Below is a small trained network, with its code and all its weights. Each question gives an input and a class and asks what happens when units are switched off, that is, made to give their printed mean instead of their output.

import numpy as np


def w(rows, s, z=0):
    codes = np.array(rows[::2]) - 128.0
    scale = np.full(codes.shape[1], s)
    scale[-1] = z or s
    return codes * scale


def norm(h):
    return h / np.sqrt((h * h).mean(-1, keepdims=True) + 1e-5)


def f(y):
    return y / 2 * (1 + np.tanh(0.7978845608 * (y + 0.044715 * y**3)))


def log_softmax(a):
    a = a - a.max(-1, keepdims=True)
    return a - np.log(np.exp(a).sum(-1, keepdims=True))


def net(x, mask):
    res = np.array(x, float).reshape(1, 2) / 4 @ E
    u = 0
    for l in range(3):
        y = f(norm(res) @ A[l][:, :-1].T + A[l][:, -1])
        res = res + np.where(mask[u : u + 5], y, B[l][:, -1]) @ B[l][:, :-1]
        u += 5
    return log_softmax(norm(res)[-1] @ U[:, :-1].T + U[:, -1])


A, B = {}, {}
E = w([
[69,153,205,3,173,81,228,7,133],'x0',
[249,189,129,30,159,127,201,221,224],'x1',
],0.007)
A[0] = w([
[106,122,182,201,107,91,99,117,125,140],'0.n0',
[192,111,155,147,151,94,149,152,191,6],'0.n1',
[114,67,2,115,95,180,117,93,213,118],'0.n2',
[146,110,135,157,99,169,72,149,141,55],'0.n3',
[127,128,94,116,121,95,100,135,147,42],'0.n4',
],0.0089,0.0024)
B[0] = w([
[152,191,178,109,194,143,179,78,148,253],'0.n0',
[205,139,152,196,230,190,96,67,101,211],'0.n1',
[87,135,115,74,94,163,229,197,90,177],'0.n2',
[118,79,94,117,167,163,101,149,209,236],'0.n3',
[255,75,136,124,167,99,128,170,172,113],'0.n4',
],0.008,0.0037)
A[1] = w([
[203,112,46,188,47,117,88,113,148,158],'1.n0',
[116,154,182,72,98,158,172,38,167,202],'1.n1',
[91,142,172,138,119,162,83,152,89,2],'1.n2',
[134,119,155,79,57,2,185,118,127,122],'1.n3',
[57,172,169,163,63,120,85,93,71,158],'1.n4',
],0.0067,0.0021)
B[1] = w([
[46,31,131,102,50,204,170,140,127,166],'1.n0',
[116,69,67,117,139,217,108,254,101,255],'1.n1',
[158,127,112,126,107,141,138,5,153,124],'1.n2',
[86,81,59,85,159,114,120,156,156,171],'1.n3',
[162,198,154,159,66,84,108,111,172,186],'1.n4',
],0.0076,0.0071)
A[2] = w([
[66,192,97,129,171,138,118,210,116,6],'2.n0',
[192,182,183,127,189,159,108,144,175,103],'2.n1',
[158,170,35,14,140,129,118,184,168,155],'2.n2',
[94,128,125,221,52,111,29,1,74,130],'2.n3',
[86,45,101,41,74,56,189,140,135,171],'2.n4',
],0.0065,0.0023)
B[2] = w([
[55,181,71,227,92,143,218,49,65,171],'2.n0',
[88,226,137,177,128,70,180,142,7,186],'2.n1',
[161,123,165,250,37,59,104,99,136,253],'2.n2',
[197,150,255,93,68,48,117,92,115,225],'2.n3',
[116,72,74,171,98,176,18,155,150,183],'2.n4',
],0.0074,0.0062)
U = w([
[184,211,254,157,103,83,157,92,127,222],'0',
[63,51,114,89,133,166,92,162,161,254],'1',
[75,191,86,207,173,145,153,100,108,5],'2',
],0.0081,0.0025)

Each question gives the input, the list of numbers given to net, and the class t.
The units are the neurons (one row each of A and B). Each row of codes is followed by its name. A weight is (code - 128) times the scale printed after its matrix; where a second scale follows, it is the last column's (A, B and U).
mask holds one flag per neuron, layer by layer. A switched-off neuron (its flag False) gives its mean, the last column of its row in B, instead of its output. The means were averaged over made-up inputs and are rounded, as every weight is.
A unit's drop is (log p(t) with every unit on - log p(t) with that unit switched off) / (log p(t) with every unit on - log p(t) with every unit switched off).
The circuit of an input: a set's keep is (log p(t) with only the set's units on - log p(t) with every unit switched off) / (log p(t) with every unit on - log p(t) with every unit switched off). Starting from the 12 units with the biggest drops (on a tie, the unit counted first), units are removed one at a time, each time the one whose removal leaves the highest keep (on an exact tie, the one counted first), for as long as the keep stays at least 0.8.
circuit, biggest first: the units of the circuit, biggest drop first
unit that matters most: the unit with the biggest drop
top k neurons: the k neurons with the biggest drops, biggest first
drop when u is switched off: that unit's drop, to one decimal
input [6,-4], class 1: unit that matters most -> 1.n1
input [-7,-8], class 0: circuit, biggest first -> 2.n3, 1.n1
input [-2,2], class 2: top 4 neurons -> 2.n3, 0.n1, 1.n1, 2.n1
input [7,6], class 1: circuit, biggest first -> 1.n1, 2.n4
input [-1,-4], class 0: top 4 neurons -> 1.n4, 2.n3, 1.n3, 1.n2
input [-7,-7], class 0: top 3 neurons -> 1.n1, 2.n3, 0.n0
input [2,1], class 2: top 2 neurons -> 2.n0, 1.n0
input [-5,-7], class 0: top 3 neurons -> 2.n3, 1.n1, 0.n0
input [0,3], class 2: top 2 neurons -> 2.n3, 0.n1
input [2,-1], class 2: top 3 neurons -> 2.n0, 1.n0, 1.n4
input [1,3], class 2: top 2 neurons -> 2.n3, 2.n1
input [3,-6], class 0: drop when 2.n3 is switched off -> 0.1
input [2,-7], class 0: drop when 2.n3 is switched off -> 0.1
input [1,2], class 2: drop when 2.n3 is switched off -> 0.5
input [2,-2], class 2: top neuron -> 1.n1
